Here is a tiny trained network, its code and every weight. The questions are about switching its units off for an input and a class, where a switched-off unit gives its printed mean instead of its output.

import numpy as np


def w(rows, s, z=0):
    codes = np.array(rows[::2]) - 128.0
    scale = np.full(codes.shape[1], s)
    scale[-1] = z or s
    return codes * scale


def f(y):
    return y / 2 * (1 + np.tanh(0.7978845608 * (y + 0.044715 * y**3)))


def log_softmax(a):
    a = a - a.max(-1, keepdims=True)
    return a - np.log(np.exp(a).sum(-1, keepdims=True))


def net(x, mask):
    res = np.array(x, float).reshape(1, 4) / 4 @ E
    y = f(res @ A[0][:, :-1].T + A[0][:, -1])
    res = res + np.where(mask, y, B[0][:, -1]) @ B[0][:, :-1]
    return log_softmax(res[-1] @ U[:, :-1].T + U[:, -1])


A, B = {}, {}
E = w([
[134,124,162,62,127,254,86,121,97,186,181,149],'x0',
[94,110,124,130,116,114,142,150,141,149,138,132],'x1',
[136,196,43,54,118,105,114,233,102,107,133,69],'x2',
[150,206,130,144,190,165,203,182,174,112,189,199],'x3',
],0.013)
A[0] = w([
[105,54,116,95,35,99,42,74,53,150,79,46,254],'n0',
[118,74,79,144,95,59,142,75,121,83,90,98,189],'n1',
[134,205,14,40,111,119,107,238,58,125,122,37,156],'n2',
[123,155,78,207,159,2,178,106,164,72,46,122,254],'n3',
[144,174,131,193,158,106,220,167,165,57,86,167,140],'n4',
[135,144,83,130,117,39,138,171,117,52,138,70,123],'n5',
[159,155,157,135,190,165,223,127,176,109,215,183,168],'n6',
[118,186,42,48,155,131,127,218,148,59,149,120,127],'n7',
],0.0084,0.0097)
B[0] = w([
[127,73,184,120,109,117,162,90,103,164,13,117,251],'n0',
[140,102,125,171,146,84,93,66,151,103,108,81,187],'n1',
[141,156,123,57,38,70,162,216,75,135,109,96,221],'n2',
[78,142,149,217,126,41,79,123,161,5,142,97,219],'n3',
[102,146,191,180,113,159,137,163,137,70,171,131,179],'n4',
[91,132,88,120,84,108,105,130,102,64,117,74,170],'n5',
[89,179,104,98,173,157,163,132,122,132,146,164,198],'n6',
[172,135,100,76,69,154,70,194,131,115,155,63,182],'n7',
],0.013,0.025)
U = w([
[145,38,155,177,179,81,85,32,200,117,84,112,182],'0',
[134,28,168,128,144,225,108,31,102,246,74,167,252],'1',
[70,182,165,196,189,122,149,124,145,78,169,170,100],'2',
[115,204,102,78,254,168,198,83,110,215,191,198,203],'3',
[105,125,83,119,97,67,102,122,83,98,37,64,13],'4',
[192,105,162,58,89,108,199,166,64,232,54,123,70],'5',
[134,177,101,130,82,123,95,171,133,76,232,87,32],'6',
[219,177,29,64,115,185,109,197,124,200,215,144,151],'7',
],0.0084,0.0033)

Each question gives the input, the list of numbers given to net, and the class t.
The units are the neurons (one row each of A and B). Each row of codes is followed by its name. A weight is (code - 128) times the scale printed after its matrix; where a second scale follows, it is the last column's (A, B and U).
mask holds one flag per neuron, in row order. A switched-off neuron (its flag False) gives its mean, the last column of its row in B, instead of its output. The means were averaged over made-up inputs and are rounded, as every weight is.
A unit's drop is (log p(t) with every unit on - log p(t) with that unit switched off) / (log p(t) with every unit on - log p(t) with every unit switched off).
The circuit of an input: a set's keep is (log p(t) with only the set's units on - log p(t) with every unit switched off) / (log p(t) with every unit on - log p(t) with every unit switched off). Starting from all 8 units, units are removed one at a time, each time the one whose removal leaves the highest keep (on an exact tie, the one counted first), for as long as the keep stays at least 0.8.
circuit, biggest first: the units of the circuit, biggest drop first
unit that matters most: the unit with the biggest drop
top k neurons: the k neurons with the biggest drops, biggest first
drop when u is switched off: that unit's drop, to one decimal
input [7,1,-5,-3], class 1: unit that matters most : n2
input [2,7,1,1], class 7: circuit, biggest first : (n0, n3)
input [1,-2,-6,-2], class 1: top 2 neurons : (n3, n2)
input [-7,1,0,-5], class 0: circuit, biggest first : (n2, n1)
input [1,8,-3,-1], class 1: circuit, biggest first : (n3, n2)
input [2,1,5,-8], class 5: top 2 neurons : (n3, n0)
input [5,5,-1,-1], class 1: top 2 neurons : (n2, n3)
input [2,6,-8,6], class 3: circuit, biggest first : (n3, n6)
input [0,1,-1,6], class 2: top 2 neurons : (n4, n2)
input [0,4,-2,-6], class 0: top 2 neurons : (n2, n1)
input [3,8,8,5], class 7: top 2 neurons : (n3, n0)
input [3,8,-4,1], class 3: top 3 neurons : (n0, n3, n2)
input [2,-5,-5,1], class 3: top 2 neurons : (n0, n3)
input [-1,-8,-4,-2], class 0: unit that matters most : n2
input [0,-2,4,1], class 6: top 2 neurons : (n0, n7)
input [3,-3,-8,2], class 3: top 2 neurons : (n0, n3)
input [1,8,3,-2], class 5: drop when n3 is switched off : 0.6
input [-4,6,3,3], class 6: drop when n0 is switched off : 0.2
input [-7,2,2,8], class 6: drop when n7 is switched off : 0.3
input [8,1,3,1], class 7: top neuron : (n0)
input [2,-2,6,4], class 7: top 2 neurons : (n3, n0)
